Here is a tiny trained network, its code and every weight. The questions are about switching its units off for an input and a class, where a switched-off unit gives its printed mean instead of its output.

import numpy as np


def w(rows, s, z=0):
    codes = np.array(rows[::2]) - 128.0
    scale = np.full(codes.shape[1], s)
    scale[-1] = z or s
    return codes * scale


def f(y):
    return np.maximum(y, 0)


def log_softmax(a):
    a = a - a.max(-1, keepdims=True)
    return a - np.log(np.exp(a).sum(-1, keepdims=True))


def net(x, mask):
    res = np.array(x, float).reshape(1, 8) / 4 @ E
    y = f(res @ A[0][:, :-1].T + A[0][:, -1])
    res = res + np.where(mask, y, B[0][:, -1]) @ B[0][:, :-1]
    return log_softmax(res[-1] @ U[:, :-1].T + U[:, -1])


A, B = {}, {}
E = w([
[129,133,126],'x0',
[129,126,127],'x1',
[151,4,164],'x2',
[9,133,219],'x3',
[127,128,126],'x4',
[216,200,240],'x5',
[127,124,129],'x6',
[124,124,125],'x7',
],0.0037)
A[0] = w([
[91,126,150,99],'neuron 0',
[106,126,132,118],'neuron 1',
[134,124,130,222],'neuron 2',
[154,123,107,144],'neuron 3',
[64,129,173,89],'neuron 4',
[108,201,101,96],'neuron 5',
[133,123,125,217],'neuron 6',
[154,128,111,104],'neuron 7',
[10,134,212,77],'neuron 8',
[187,2,186,93],'neuron 9',
[105,231,106,123],'neuron 10',
[205,174,238,66],'neuron 11',
[142,96,135,114],'neuron 12',
[44,126,187,80],'neuron 13',
[51,83,42,63],'neuron 14',
[123,123,126,116],'neuron 15',
[102,222,92,88],'neuron 16',
[28,68,16,61],'neuron 17',
[112,208,103,100],'neuron 18',
[104,232,95,89],'neuron 19',
[164,145,183,84],'neuron 20',
[161,41,165,93],'neuron 21',
[252,115,18,76],'neuron 22',
[135,121,125,252],'neuron 23',
[186,160,221,80],'neuron 24',
[198,167,215,64],'neuron 25',
[150,139,158,100],'neuron 26',
[175,7,185,81],'neuron 27',
[239,125,34,69],'neuron 28',
[74,98,68,78],'neuron 29',
[192,127,78,86],'neuron 30',
[1,132,213,77],'neuron 31',
[135,119,127,235],'neuron 32',
[200,124,67,89],'neuron 33',
[189,159,214,77],'neuron 34',
[119,161,116,109],'neuron 35',
[44,74,30,74],'neuron 36',
[144,136,153,106],'neuron 37',
[113,191,107,108],'neuron 38',
],0.0059,0.004)
B[0] = w([
[152,121,152,136],'neuron 0',
[142,125,135,134],'neuron 1',
[65,193,132,224],'neuron 2',
[118,145,153,150],'neuron 3',
[168,117,183,148],'neuron 4',
[99,61,110,144],'neuron 5',
[65,197,134,219],'neuron 6',
[143,120,145,132],'neuron 7',
[199,106,239,176],'neuron 8',
[56,14,91,171],'neuron 9',
[66,40,107,167],'neuron 10',
[222,135,24,173],'neuron 11',
[119,104,127,136],'neuron 12',
[182,111,202,156],'neuron 13',
[203,135,48,156],'neuron 14',
[129,130,126,128],'neuron 15',
[88,39,104,149],'neuron 16',
[228,135,23,172],'neuron 17',
[98,53,106,147],'neuron 18',
[90,31,100,152],'neuron 19',
[169,138,80,143],'neuron 20',
[84,55,106,151],'neuron 21',
[211,89,251,173],'neuron 22',
[36,227,137,255],'neuron 23',
[197,140,42,165],'neuron 24',
[210,132,44,159],'neuron 25',
[150,131,105,136],'neuron 26',
[69,18,95,162],'neuron 27',
[206,86,229,162],'neuron 28',
[177,132,74,146],'neuron 29',
[172,105,179,144],'neuron 30',
[206,103,243,179],'neuron 31',
[47,215,134,237],'neuron 32',
[177,104,193,150],'neuron 33',
[199,135,47,161],'neuron 34',
[117,104,120,134],'neuron 35',
[213,138,37,168],'neuron 36',
[142,132,108,134],'neuron 37',
[101,70,112,144],'neuron 38',
],0.029,0.0039)
U = w([
[224,144,33,57],'0',
[203,84,250,48],'1',
[93,170,139,253],'2',
[87,162,127,205],'3',
[92,168,133,166],'4',
[65,3,95,50],'5',
],0.0049,0.0026)

Each question gives the input, the list of numbers given to net, and the class t.
The units are the neurons (one row each of A and B). Each row of codes is followed by its name. A weight is (code - 128) times the scale printed after its matrix; where a second scale follows, it is the last column's (A, B and U).
mask holds one flag per neuron, in row order. A switched-off neuron (its flag False) gives its mean, the last column of its row in B, instead of its output. The means were averaged over made-up inputs and are rounded, as every weight is.
A unit's drop is (log p(t) with every unit on - log p(t) with that unit switched off) / (log p(t) with every unit on - log p(t) with every unit switched off).
The circuit of an input: a set's keep is (log p(t) with only the set's units on - log p(t) with every unit switched off) / (log p(t) with every unit on - log p(t) with every unit switched off). Starting from the 12 units with the biggest drops (on a tie, the unit counted first), units are removed one at a time, each time the one whose removal leaves the highest keep (on an exact tie, the one counted first), for as long as the keep stays at least 0.8.
units of the circuit, in order: the units of the circuit, biggest drop first
most important unit: the unit with the biggest drop
k most important neurons: the k neurons with the biggest drops, biggest first
drop of u: that unit's drop, to one decimal
input [-1,-8,-2,2,2,-8,3,-8], class 0: 3 most important neurons -> neuron 17; neuron 36; neuron 14
input [-6,0,1,8,-6,-6,6,-4], class 1: units of the circuit, in order -> neuron 31; neuron 8
input [-1,5,8,2,8,-4,-6,1], class 5: 3 most important neurons -> neuron 9; neuron 27; neuron 21
input [3,2,5,-8,4,4,-1,-3], class 1: units of the circuit, in order -> neuron 22
input [1,2,-8,7,8,-7,-3,-4], class 5: units of the circuit, in order -> neuron 10; neuron 19
input [-6,-5,-6,8,7,-1,-3,2], class 1: 2 most important neurons -> neuron 31; neuron 8
input [-7,-1,3,2,-2,-8,-8,-6], class 0: units of the circuit, in order -> neuron 17; neuron 36
input [-8,-8,-4,8,-8,2,0,1], class 1: units of the circuit, in order -> neuron 31; neuron 8
input [-5,1,-5,-8,2,-1,6,3], class 1: units of the circuit, in order -> neuron 22; neuron 28
input [-5,-8,-4,-7,-5,-8,-4,-8], class 0: 2 most important neurons -> neuron 17; neuron 36
input [-2,0,8,8,-7,4,-4,-1], class 1: 3 most important neurons -> neuron 31; neuron 8; neuron 13
input [7,7,-6,7,6,7,6,2], class 0: units of the circuit, in order -> neuron 11; neuron 24
input [-2,6,5,4,-7,-6,0,-2], class 0: 4 most important neurons -> neuron 17; neuron 36; neuron 14; neuron 29
input [0,1,-1,-1,8,-8,1,7], class 0: most important unit -> neuron 17
input [-4,-7,8,-8,-1,-7,6,-2], class 1: 4 most important neurons -> neuron 22; neuron 28; neuron 33; neuron 30
input [5,-1,8,-1,-5,-5,-5,4], class 5: 2 most important neurons -> neuron 9; neuron 27
input [-8,-7,2,-8,5,-2,-8,0], class 1: 2 most important neurons -> neuron 22; neuron 28
input [-2,4,3,-7,-4,1,2,1], class 1: 4 most important neurons -> neuron 22; neuron 28; neuron 33; neuron 30
input [-2,-6,6,8,0,0,7,-2], class 1: 2 most important neurons -> neuron 31; neuron 8
input [1,-2,7,-2,0,7,-1,-6], class 0: most important unit -> neuron 11
input [-2,0,-8,-6,-8,-5,4,1], class 5: drop of neuron 19 -> 0.3
input [-1,-2,-6,-5,-6,-8,-2,-6], class 0: drop of neuron 17 -> 0.5
